Below are the code and all the weights of a small trained network. Each question names an input and a class and asks about switching units off, where a switched-off unit gives its printed mean instead of its output.

import numpy as np


def w(rows, s, z=0):
    codes = np.array(rows[::2]) - 128.0
    scale = np.full(codes.shape[1], s)
    scale[-1] = z or s
    return codes * scale


def f(y):
    return y / 2 * (1 + np.tanh(0.7978845608 * (y + 0.044715 * y**3)))


def log_softmax(a):
    a = a - a.max(-1, keepdims=True)
    return a - np.log(np.exp(a).sum(-1, keepdims=True))


def net(x, mask):
    res = np.array(x, float).reshape(1, 3) / 4 @ E
    y = f(res @ A[0][:, :-1].T + A[0][:, -1])
    res = res + np.where(mask, y, B[0][:, -1]) @ B[0][:, :-1]
    return log_softmax(res[-1] @ U[:, :-1].T + U[:, -1])


A, B = {}, {}
E = w([
[108,237,118,88,88,139,73,188,62],'x0',
[11,40,148,99,159,117,91,190,137],'x1',
[176,121,162,163,29,48,51,159,216],'x2',
],0.012)
A[0] = w([
[124,161,88,150,80,133,142,43,125,222],'neuron 0',
[151,107,170,169,84,105,109,142,132,52],'neuron 1',
[36,43,171,87,137,128,100,190,142,85],'neuron 2',
[170,200,168,116,120,158,124,99,125,80],'neuron 3',
[48,107,146,168,124,128,123,168,146,72],'neuron 4',
[150,36,103,166,164,123,170,50,202,88],'neuron 5',
[128,190,84,111,119,183,47,159,112,95],'neuron 6',
[105,121,112,104,138,141,110,82,112,49],'neuron 7',
[137,159,152,147,143,58,46,152,178,101],'neuron 8',
[167,53,135,142,151,87,166,98,148,47],'neuron 9',
[124,81,85,123,141,177,155,132,53,47],'neuron 10',
[174,177,102,175,126,131,153,55,131,40],'neuron 11',
[42,100,202,141,107,130,119,130,119,65],'neuron 12',
[126,146,81,72,179,164,168,148,27,162],'neuron 13',
[79,126,136,91,153,101,121,176,138,72],'neuron 14',
[186,160,172,155,87,78,49,183,188,220],'neuron 15',
[144,127,119,155,74,39,128,138,146,92],'neuron 16',
[135,116,113,105,170,247,156,121,107,68],'neuron 17',
[148,173,123,90,138,107,114,190,90,203],'neuron 18',
[110,130,123,168,155,138,164,106,197,231],'neuron 19',
[135,167,112,80,108,117,120,177,89,127],'neuron 20',
[77,97,184,94,145,115,86,200,86,255],'neuron 21',
[187,161,103,180,116,173,138,95,148,28],'neuron 22',
[108,201,103,116,114,152,36,150,105,63],'neuron 23',
[189,198,124,137,106,131,123,49,123,115],'neuron 24',
[101,167,108,62,88,87,113,143,95,86],'neuron 25',
[166,110,203,56,110,66,91,142,163,94],'neuron 26',
],0.011,0.0093)
B[0] = w([
[129,131,81,99,140,125,98,186,152,191],'neuron 0',
[93,191,253,130,145,130,139,88,58,157],'neuron 1',
[170,163,118,86,109,157,95,172,122,201],'neuron 2',
[159,117,156,106,113,150,83,153,130,163],'neuron 3',
[165,183,177,97,123,168,104,160,123,156],'neuron 4',
[114,79,169,186,93,129,132,159,176,213],'neuron 5',
[162,81,187,195,94,109,153,134,156,177],'neuron 6',
[134,189,156,153,103,142,137,145,79,130],'neuron 7',
[124,165,146,113,173,60,172,131,75,188],'neuron 8',
[129,84,243,210,102,146,118,157,126,169],'neuron 9',
[109,199,252,111,145,97,155,78,89,161],'neuron 10',
[152,162,154,82,108,185,137,135,132,170],'neuron 11',
[175,180,203,84,92,180,91,145,109,156],'neuron 12',
[76,136,92,123,177,102,177,131,101,213],'neuron 13',
[141,162,175,112,96,166,113,117,140,152],'neuron 14',
[78,129,98,110,189,89,156,133,138,255],'neuron 15',
[109,176,164,107,188,110,150,117,77,179],'neuron 16',
[84,156,153,124,163,104,166,141,45,177],'neuron 17',
[119,60,109,160,131,127,121,127,153,187],'neuron 18',
[123,121,65,179,127,111,134,139,163,190],'neuron 19',
[136,58,178,161,111,119,146,126,171,170],'neuron 20',
[166,125,62,119,139,136,93,146,170,216],'neuron 21',
[140,188,214,106,110,164,105,143,128,161],'neuron 22',
[134,92,197,201,108,125,136,155,134,177],'neuron 23',
[185,159,101,73,131,180,83,169,155,195],'neuron 24',
[121,79,203,176,50,136,123,129,144,161],'neuron 25',
[108,175,131,115,147,116,170,137,73,176],'neuron 26',
],0.012,0.02)
U = w([
[82,149,150,111,182,99,169,148,66,91],'0',
[129,78,175,209,97,141,133,156,150,106],'1',
[171,160,141,58,117,200,91,162,137,89],'2',
[109,83,8,117,174,102,132,155,181,245],'3',
[142,123,115,127,94,117,113,92,110,103],'4',
],0.017,0.012)

Each question gives the input, the list of numbers given to net, and the class t.
The units are the neurons (one row each of A and B). Each row of codes is followed by its name. A weight is (code - 128) times the scale printed after its matrix; where a second scale follows, it is the last column's (A, B and U).
mask holds one flag per neuron, in row order. A switched-off neuron (its flag False) gives its mean, the last column of its row in B, instead of its output. The means were averaged over made-up inputs and are rounded, as every weight is.
A unit's drop is (log p(t) with every unit on - log p(t) with that unit switched off) / (log p(t) with every unit on - log p(t) with every unit switched off).
most important unit: the unit with the biggest drop
k most important neurons: the k neurons with the biggest drops, biggest first
drop when u is switched off: that unit's drop, to one decimal
input [7,8,-4], class 2: 3 most important neurons : neuron 2; neuron 21; neuron 12
input [3,-3,4], class 0: most important unit : neuron 21
input [2,7,7], class 0: 2 most important neurons : neuron 8; neuron 15
input [-7,-8,7], class 2: 2 most important neurons : neuron 24; neuron 11
input [4,-1,2], class 1: 4 most important neurons : neuron 13; neuron 23; neuron 6; neuron 25
input [-2,4,4], class 0: 2 most important neurons : neuron 24; neuron 8
input [4,3,3], class 1: 4 most important neurons : neuron 13; neuron 25; neuron 23; neuron 0
input [7,8,7], class 2: 2 most important neurons : neuron 2; neuron 21
input [0,-6,5], class 2: 2 most important neurons : neuron 24; neuron 13
input [-1,0,3], class 3: 2 most important neurons : neuron 10; neuron 17
input [-3,5,5], class 0: 2 most important neurons : neuron 24; neuron 8
input [-2,4,-2], class 2: 2 most important neurons : neuron 15; neuron 2
input [5,-7,-2], class 2: drop when neuron 24 is switched off : 2.2
input [4,3,-3], class 1: most important unit : neuron 15
input [8,5,8], class 0: drop when neuron 26 is switched off : 2.5
input [-5,7,1], class 2: drop when neuron 2 is switched off : 0.4
